Below are the code and all the weights of a small trained network. Each question names an input and a target symbol and asks about switching units off, where a switched-off unit gives its printed mean instead of its output.

import numpy as np


def w(rows, s, z=0):
    codes = np.array(rows[::2]) - 128.0
    scale = np.full(codes.shape[1], s)
    scale[-1] = z or s
    return codes * scale


def f(y):
    return y / 2 * (1 + np.tanh(0.7978845608 * (y + 0.044715 * y**3)))


def softmax(a):
    e = np.exp(a - a.max(-1, keepdims=True))
    return e / e.sum(-1, keepdims=True)


def log_softmax(a):
    a = a - a.max(-1, keepdims=True)
    return a - np.log(np.exp(a).sum(-1, keepdims=True))


def net(x, mask):
    ids = ['ΘΠΣΦΩεζηλξτψ'.index(c) for c in x.split()]
    T = len(ids)
    res = E[ids] + P[:T]
    q, k, v = (res @ M[0].T for M in (Q, K, V))
    z = softmax(np.where(np.tri(T) > 0, q @ k.T / 2**0.5, -1e9)) @ v
    res = res + np.where(mask[0], z, O[0][:, -1]) @ O[0][:, :-1]
    y = f(res @ A[0][:, :-1].T + A[0][:, -1])
    res = res + np.where(mask[1:9], y, B[0][:, -1]) @ B[0][:, :-1]
    return log_softmax(res[-1] @ U[:, :-1].T + U[:, -1])


Q, K, V, O, A, B = {}, {}, {}, {}, {}, {}
E = w([
[83,168,152,148,91,226,161,143],'Θ',
[192,187,204,81,127,83,188,163],'Π',
[159,118,133,140,135,5,212,92],'Σ',
[126,194,172,50,34,55,112,76],'Φ',
[115,106,186,76,138,60,141,141],'Ω',
[144,93,143,200,108,139,215,89],'ε',
[185,188,112,181,84,98,159,104],'ζ',
[124,175,197,70,118,164,130,133],'η',
[100,181,140,72,212,146,208,95],'λ',
[88,76,140,127,99,142,97,89],'ξ',
[198,45,116,152,112,185,175,162],'τ',
[120,141,114,246,118,36,89,172],'ψ',
],0.02)
P = w([
[2,237,33,108,60,90,76,105],'0',
[18,218,75,89,31,109,103,118],'1',
[41,184,105,92,36,115,112,122],'2',
[52,168,123,94,36,125,116,125],'3',
[83,147,146,104,39,130,126,129],'4',
[93,124,154,113,48,128,139,123],'5',
[105,119,163,108,56,140,150,121],'6',
[120,97,173,108,67,138,160,123],'7',
[126,74,188,114,67,148,167,121],'8',
[149,67,200,120,64,161,172,112],'9',
[140,52,209,120,71,155,187,113],'10',
[146,56,216,102,74,167,183,120],'11',
],0.0066)
Q[0] = w([
[136,121,128,113,163,151,147,120],'H0',
[160,104,49,172,252,136,51,175],'H0',
],0.018)
K[0] = w([
[147,138,199,73,100,98,36,79],'H0',
[123,226,46,168,86,61,10,178],'H0',
],0.012)
V[0] = w([
[44,110,126,232,88,130,201,3],'H0',
[191,72,77,134,25,123,91,246],'H0',
],0.0048)
O[0] = w([
[23,61,97,130,132,130,254,129,254],'H0',
[112,105,81,60,60,164,142,212,65],'H0',
],0.0088,0.0062)
A[0] = w([
[134,127,98,7,181,5,127,106,87],'N0',
[92,182,106,70,179,64,98,152,199],'N1',
[144,203,1,102,195,49,155,142,105],'N2',
[209,156,171,99,229,119,216,188,122],'N3',
[70,150,140,94,208,223,69,122,254],'N4',
[180,169,140,59,130,96,29,108,68],'N5',
[46,115,84,69,172,141,11,175,247],'N6',
[130,49,158,139,123,110,218,132,183],'N7',
],0.0079,0.0033)
B[0] = w([
[150,74,181,143,57,234,150,125,166],'N0',
[208,106,243,111,203,158,67,153,150],'N1',
[196,159,98,163,67,18,255,112,143],'N2',
[108,133,114,193,102,156,125,117,171],'N3',
[184,74,91,172,130,101,33,106,159],'N4',
[11,141,133,79,100,110,195,161,139],'N5',
[136,58,98,66,151,137,121,153,133],'N6',
[143,208,134,65,136,109,105,122,247],'N7',
],0.0085,0.013)
U = w([
[71,123,114,197,81,197,128,113,81],'Θ',
[123,194,207,155,157,126,162,213,2],'Π',
[176,79,136,101,114,60,156,102,36],'Σ',
[105,127,167,118,36,121,96,74,63],'Φ',
[101,1,222,130,207,90,176,191,84],'Ω',
[47,169,109,67,226,103,198,143,130],'ε',
[164,249,42,95,99,88,77,87,99],'ζ',
[155,225,102,16,209,68,49,116,231],'η',
[133,95,181,193,181,111,119,78,167],'λ',
[95,24,90,103,134,78,98,66,155],'ξ',
[236,79,58,66,129,173,141,155,242],'τ',
[83,85,160,185,146,48,121,208,211],'ψ',
],0.0063,0.0055)

Each question gives the input, a string of symbols that net reads in full, and the target symbol t.
The units are the heads (2 rows each of Q, K, V and O) and the neurons (one row each of A and B). Each row of codes is followed by its name. A weight is (code - 128) times the scale printed after its matrix; where a second scale follows, it is the last column's (O, A, B and U).
mask holds one flag per unit, heads first, then neurons. A switched-off unit (its flag False) gives its mean, the last column of its rows in O or B, instead of its output. The means were averaged over made-up inputs and are rounded, as every weight is.
A unit's drop is (log p(t) with every unit on - log p(t) with that unit switched off) / (log p(t) with every unit on - log p(t) with every unit switched off).
The circuit of an input: a set's keep is (log p(t) with only the set's units on - log p(t) with every unit switched off) / (log p(t) with every unit on - log p(t) with every unit switched off). Starting from all 9 units, units are removed one at a time, each time the one whose removal leaves the highest keep (on an exact tie, the one counted first), for as long as the keep stays at least 0.8.
circuit, biggest first: the units of the circuit, biggest drop first
top k neurons: the k neurons with the biggest drops, biggest first
drop when u is switched off: that unit's drop, to one decimal
input η λ ζ Θ λ ξ η, target λ: top 2 neurons => (N7 N4)
input ε ξ Θ τ ζ Φ Θ τ Σ η, target τ: circuit, biggest first => (H0)
input Φ η η λ λ Θ Σ, target λ: top 3 neurons => (N0 N3 N5)
input η Φ Π λ ξ Σ Φ Φ τ η η Σ, target τ: top 2 neurons => (N0 N5)
input η Π ξ τ η η, target τ: circuit, biggest first => (H0 N6)
input τ Φ Π τ ζ τ ζ Π ε η ξ λ, target λ: circuit, biggest first => (H0 N3 N4)
input ζ η Ω, target Ω: top 2 neurons => (N7 N1)
input Σ η Ω η η ε ε η Π, target ε: top 2 neurons => (N7 N4)
input ε η Ω, target Ω: top 2 neurons => (N0 N1)
input ψ ζ Π, target Π: top 3 neurons => (N5 N1 N4)
input ψ ζ ε, target ε: drop when N7 is switched off => 0.2
input Σ λ λ λ Φ Σ Θ, target λ: drop when N7 is switched off => 0.2
input λ λ η τ Ω λ, target λ: drop when N3 is switched off => 0.1
input Π λ λ Σ, target λ: drop when N2 is switched off => -0.2
input ε Σ η λ ε ψ η ε ζ Φ τ Θ, target τ: circuit, biggest first => (H0)
